Below is a small trained network, with its code and all its weights. Each question gives an input and a target symbol and asks what happens when units are switched off, that is, made to give their printed mean instead of their output.

import numpy as np


def w(rows, s, z=0):
    codes = np.array(rows[::2]) - 128.0
    scale = np.full(codes.shape[1], s)
    scale[-1] = z or s
    return codes * scale


def norm(h):
    return h / np.sqrt((h * h).mean(-1, keepdims=True) + 1e-5)


def f(y):
    return y / 2 * (1 + np.tanh(0.7978845608 * (y + 0.044715 * y**3)))


def softmax(a):
    e = np.exp(a - a.max(-1, keepdims=True))
    return e / e.sum(-1, keepdims=True)


def log_softmax(a):
    a = a - a.max(-1, keepdims=True)
    return a - np.log(np.exp(a).sum(-1, keepdims=True))


def net(x, mask):
    ids = ['ΓΘΛβδεμτψ'.index(c) for c in x.split()]
    T = len(ids)
    res = E[ids] + P[:T]
    r = norm(res)
    for j in range(3):
        rows = slice(3 * j, 3 * j + 3)
        q, k, v = (r @ M[0][rows].T for M in (Q, K, V))
        z = softmax(np.where(np.tri(T) > 0, q @ k.T / 3**0.5, -1e9)) @ v
        o = O[0][rows]
        res = res + np.where(mask[j], z, o[:, -1]) @ o[:, :-1]
    y = f(norm(res) @ A[0][:, :-1].T + A[0][:, -1])
    res = res + np.where(mask[3:27], y, B[0][:, -1]) @ B[0][:, :-1]
    return log_softmax(norm(res)[-1] @ U[:, :-1].T + U[:, -1])


Q, K, V, O, A, B = {}, {}, {}, {}, {}, {}
E = w([
[163,137,195],'Γ',
[177,96,210],'Θ',
[226,238,3],'Λ',
[213,103,145],'β',
[102,141,245],'δ',
[176,101,201],'ε',
[218,125,147],'μ',
[229,174,41],'τ',
[71,98,111],'ψ',
],0.0063)
P = w([
[183,91,61],'0',
[107,47,132],'1',
[91,127,106],'2',
[167,150,163],'3',
[109,2,150],'4',
[59,123,145],'5',
[184,158,134],'6',
],0.0083)
Q[0] = w([
[157,83,100],'H1',
[82,122,141],'H1',
[137,169,144],'H1',
[154,88,145],'H2',
[97,95,73],'H2',
[70,119,122],'H2',
[95,252,133],'H3',
[105,55,102],'H3',
[145,153,130],'H3',
],0.022)
K[0] = w([
[150,130,99],'H1',
[149,136,182],'H1',
[99,120,122],'H1',
[98,175,127],'H2',
[84,104,81],'H2',
[101,97,151],'H2',
[73,1,56],'H3',
[209,182,209],'H3',
[124,126,102],'H3',
],0.022)
V[0] = w([
[88,132,169],'H1',
[109,253,125],'H1',
[220,211,64],'H1',
[186,176,146],'H2',
[19,64,58],'H2',
[199,109,102],'H2',
[32,54,110],'H3',
[81,37,78],'H3',
[93,181,195],'H3',
],0.0061)
O[0] = w([
[162,170,79,67],'H1',
[114,218,165,4],'H1',
[43,123,238,169],'H1',
[185,118,87,133],'H2',
[2,69,175,113],'H2',
[155,108,42,206],'H2',
[67,188,198,136],'H3',
[115,219,155,203],'H3',
[81,24,172,22],'H3',
],0.0066,0.0031)
A[0] = w([
[9,182,131,119],'N1',
[130,143,169,96],'N2',
[126,153,127,125],'N3',
[185,180,225,75],'N4',
[124,88,161,195],'N5',
[133,85,150,146],'N6',
[123,116,111,79],'N7',
[152,132,110,87],'N8',
[184,133,240,29],'N9',
[77,116,108,66],'N10',
[122,44,156,121],'N11',
[191,110,168,165],'N12',
[154,130,186,120],'N13',
[48,62,163,117],'N14',
[226,170,193,30],'N15',
[142,196,180,125],'N16',
[119,209,156,98],'N17',
[122,116,101,87],'N18',
[126,121,104,58],'N19',
[171,160,184,73],'N20',
[119,194,143,33],'N21',
[40,102,250,172],'N22',
[136,126,113,92],'N23',
[141,120,94,3],'N24',
],0.013,0.0023)
B[0] = w([
[185,165,117,216],'N1',
[146,98,103,117],'N2',
[129,138,134,136],'N3',
[184,79,167,182],'N4',
[118,162,102,171],'N5',
[111,162,124,164],'N6',
[121,122,135,127],'N7',
[142,134,151,148],'N8',
[218,161,64,134],'N9',
[90,108,100,147],'N10',
[102,176,86,228],'N11',
[156,170,108,187],'N12',
[174,110,84,127],'N13',
[206,96,135,255],'N14',
[136,46,78,224],'N15',
[129,121,174,185],'N16',
[85,146,163,190],'N17',
[125,118,140,133],'N18',
[127,119,140,124],'N19',
[148,79,125,153],'N20',
[89,143,147,160],'N21',
[5,55,116,240],'N22',
[132,128,139,131],'N23',
[129,118,143,128],'N24',
],0.02,0.0048)
U = w([
[195,85,189,246],'Γ',
[128,194,64,32],'Θ',
[123,237,169,119],'Λ',
[125,181,76,45],'β',
[107,129,167,43],'δ',
[126,195,89,3],'ε',
[250,109,53,161],'μ',
[77,182,157,139],'τ',
[32,54,69,161],'ψ',
],0.015,0.0043)

Each question gives the input, a string of symbols that net reads in full, and the target symbol t.
The units are the heads (3 rows each of Q, K, V and O) and the neurons (one row each of A and B). Each row of codes is followed by its name. A weight is (code - 128) times the scale printed after its matrix; where a second scale follows, it is the last column's (O, A, B and U).
mask holds one flag per unit, heads first, then neurons. A switched-off unit (its flag False) gives its mean, the last column of its rows in O or B, instead of its output. The means were averaged over made-up inputs and are rounded, as every weight is.
A unit's drop is (log p(t) with every unit on - log p(t) with that unit switched off) / (log p(t) with every unit on - log p(t) with every unit switched off).
The circuit of an input: a set's keep is (log p(t) with only the set's units on - log p(t) with every unit switched off) / (log p(t) with every unit on - log p(t) with every unit switched off). Starting from the 12 units with the biggest drops (on a tie, the unit counted first), units are removed one at a time, each time the one whose removal leaves the highest keep (on an exact tie, the one counted first), for as long as the keep stays at least 0.8.
circuit, biggest first: the units of the circuit, biggest drop first
most important unit: the unit with the biggest drop
k most important neurons: the k neurons with the biggest drops, biggest first
which heads matter: for each layer, one digit per head in row order, 1 if its drop is at least 0.15 and else 0, layers parted by /
drop of u: that unit's drop, to one decimal
input τ ψ Γ, target Γ: circuit, biggest first -> [N4]
input μ ψ ψ Λ τ, target ψ: which heads matter -> 110
input δ ε μ ψ, target μ: which heads matter -> 000
input Λ Λ τ τ ψ μ, target μ: circuit, biggest first -> [N22 H3]
input Γ δ ψ ψ μ, target ψ: which heads matter -> 010
input β ψ ψ μ μ, target ψ: circuit, biggest first -> [H2 N22]
input ψ Γ ε μ ε, target μ: 3 most important neurons -> [N22 N17 N21]
input ψ ψ ψ ψ τ, target ψ: which heads matter -> 010
input Λ ψ Λ δ, target μ: 2 most important neurons -> [N9 N15]
input ψ Θ ε ψ ψ Θ ψ, target Γ: which heads matter -> 001
input ε ψ τ τ, target Γ: which heads matter -> 001
input τ Γ τ, target Λ: which heads matter -> 100
input Θ δ ψ Λ Λ, target ψ: which heads matter -> 110
input μ ε ε δ, target μ: which heads matter -> 000
input ψ ψ Λ ψ Λ, target ψ: most important unit -> H1
input Γ β μ Λ Θ, target μ: which heads matter -> 010
input Θ Λ ψ ψ, target Γ: drop of H3 -> 0.4
input Λ τ Λ ψ, target μ: drop of H3 -> 0.4
input ψ Λ ψ Λ, target Γ: drop of H2 -> -0.1
input τ τ ψ μ ψ μ, target μ: drop of H2 -> 1.9
